Below is a small trained network, with its code and all its weights. Each question gives an input and a class and asks what happens when units are switched off, that is, made to give their printed mean instead of their output.

import numpy as np


def w(rows, s, z=0):
    codes = np.array(rows[::2]) - 128.0
    scale = np.full(codes.shape[1], s)
    scale[-1] = z or s
    return codes * scale


def norm(h):
    return h / np.sqrt((h * h).mean(-1, keepdims=True) + 1e-5)


def f(y):
    return y / 2 * (1 + np.tanh(0.7978845608 * (y + 0.044715 * y**3)))


def log_softmax(a):
    a = a - a.max(-1, keepdims=True)
    return a - np.log(np.exp(a).sum(-1, keepdims=True))


def net(x, mask):
    res = np.array(x, float).reshape(1, 2) / 4 @ E
    u = 0
    for l in range(2):
        y = f(norm(res) @ A[l][:, :-1].T + A[l][:, -1])
        res = res + np.where(mask[u : u + 10], y, B[l][:, -1]) @ B[l][:, :-1]
        u += 10
    return log_softmax(norm(res)[-1] @ U[:, :-1].T + U[:, -1])


A, B = {}, {}
E = w([
[127,176,85,73,129,124,123,117,151,59],'x0',
[92,150,104,161,128,118,106,251,149,153],'x1',
],0.012)
A[0] = w([
[135,95,143,210,127,108,79,102,171,137,116],'L0N1',
[58,166,242,100,108,130,128,136,118,105,148],'L0N2',
[105,85,170,116,151,126,63,141,95,174,179],'L0N3',
[69,133,136,126,140,64,78,201,207,128,244],'L0N4',
[89,139,120,131,10,61,166,84,90,177,106],'L0N5',
[183,171,130,110,157,98,203,70,115,117,194],'L0N6',
[132,119,134,1,118,145,140,191,120,38,68],'L0N7',
[151,102,143,151,70,125,165,194,206,127,101],'L0N8',
[97,175,154,98,133,192,138,117,75,100,93],'L0N9',
[106,107,182,59,63,145,158,69,90,162,142],'L0N10',
],0.0052,0.0011)
B[0] = w([
[145,191,168,34,135,173,173,116,118,129,147],'L0N1',
[124,175,139,177,201,139,96,96,110,124,131],'L0N2',
[98,185,209,2,142,107,136,177,168,26,166],'L0N3',
[200,77,154,166,66,154,36,57,112,98,254],'L0N4',
[61,64,130,92,101,193,166,202,140,80,139],'L0N5',
[96,89,138,174,78,104,62,216,143,128,223],'L0N6',
[103,191,195,115,82,171,190,134,56,231,211],'L0N7',
[143,76,167,143,180,121,112,52,183,18,165],'L0N8',
[68,117,112,210,154,99,110,119,77,126,145],'L0N9',
[33,157,71,175,82,98,41,188,165,100,214],'L0N10',
],0.0049,0.0042)
A[1] = w([
[148,127,225,153,94,173,112,124,103,207,138],'L1N1',
[254,125,146,185,152,138,120,81,80,133,106],'L1N2',
[233,116,164,52,162,171,145,102,184,33,114],'L1N3',
[151,217,44,36,170,137,155,124,143,84,6],'L1N4',
[10,182,96,131,130,104,143,168,153,100,184],'L1N5',
[118,42,168,156,193,127,193,141,102,226,13],'L1N6',
[146,122,128,216,32,133,151,136,66,177,122],'L1N7',
[135,133,113,201,175,111,132,214,241,192,125],'L1N8',
[161,81,91,127,147,81,155,58,79,118,218],'L1N9',
[102,45,187,132,140,179,180,9,120,95,83],'L1N10',
],0.0074,0.0021)
B[1] = w([
[63,84,73,101,162,143,160,159,59,124,225],'L1N1',
[66,95,115,116,136,153,139,164,104,150,146],'L1N2',
[11,30,93,182,167,132,139,255,74,168,178],'L1N3',
[190,140,228,116,169,47,217,57,100,222,203],'L1N4',
[76,23,108,142,171,159,159,139,83,127,196],'L1N5',
[176,233,185,57,178,37,231,65,116,136,185],'L1N6',
[70,82,109,127,149,117,129,128,111,115,191],'L1N7',
[185,169,78,123,62,158,78,37,177,80,219],'L1N8',
[137,134,108,165,94,219,36,237,191,128,178],'L1N9',
[197,189,90,158,95,117,78,145,188,102,254],'L1N10',
],0.0074,0.0062)
U = w([
[207,170,66,155,37,133,3,118,181,100,184],'0',
[177,197,152,61,164,28,254,101,79,167,148],'1',
[6,21,77,117,151,169,126,186,61,130,151],'2',
[142,102,186,95,146,190,143,150,194,151,2],'3',
[136,125,173,116,153,178,153,167,190,143,32],'4',
],0.012,0.0054)

Each question gives the input, the list of numbers given to net, and the class t.
The units are the neurons (one row each of A and B). Each row of codes is followed by its name. A weight is (code - 128) times the scale printed after its matrix; where a second scale follows, it is the last column's (A, B and U).
mask holds one flag per neuron, layer by layer. A switched-off neuron (its flag False) gives its mean, the last column of its row in B, instead of its output. The means were averaged over made-up inputs and are rounded, as every weight is.
A unit's drop is (log p(t) with every unit on - log p(t) with that unit switched off) / (log p(t) with every unit on - log p(t) with every unit switched off).
The circuit of an input: a set's keep is (log p(t) with only the set's units on - log p(t) with every unit switched off) / (log p(t) with every unit on - log p(t) with every unit switched off). Starting from the 12 units with the biggest drops (on a tie, the unit counted first), units are removed one at a time, each time the one whose removal leaves the highest keep (on an exact tie, the one counted first), for as long as the keep stays at least 0.8.
circuit, biggest first: the units of the circuit, biggest drop first
most important unit: the unit with the biggest drop
k most important neurons: the k neurons with the biggest drops, biggest first
top k neurons in layer l: the k neurons of layer l with the biggest drops, biggest first
drop of u: that unit's drop, to one decimal
input [3,-3], class 2: 4 most important neurons => [L0N6, L0N10, L0N4, L1N5]
input [7,-1], class 1: most important unit => L1N4
input [-7,6], class 1: circuit, biggest first => [L1N6, L0N10]
input [-8,7], class 1: top 3 neurons in layer 1 => [L1N6, L1N9, L1N10]
input [-4,4], class 0: top 3 neurons in layer 1 => [L1N8, L1N4, L1N3]
input [-1,-4], class 0: 3 most important neurons => [L0N7, L1N3, L1N1]
input [-1,-3], class 2: 4 most important neurons => [L0N10, L0N6, L0N4, L0N8]
input [-1,4], class 0: 2 most important neurons => [L1N8, L0N7]
input [7,6], class 1: top 2 neurons in layer 0 => [L0N6, L0N10]
input [1,-3], class 2: top 3 neurons in layer 0 => [L0N10, L0N6, L0N4]
input [0,0], class 2: drop of L0N6 => 2.0
input [-5,8], class 0: drop of L1N8 => 2.0
input [-5,0], class 1: drop of L1N6 => 0.4
input [-2,8], class 0: drop of L1N8 => 0.5
input [-2,7], class 0: most important unit => L1N8
input [0,-3], class 2: 3 most important neurons => [L0N10, L0N6, L0N4]
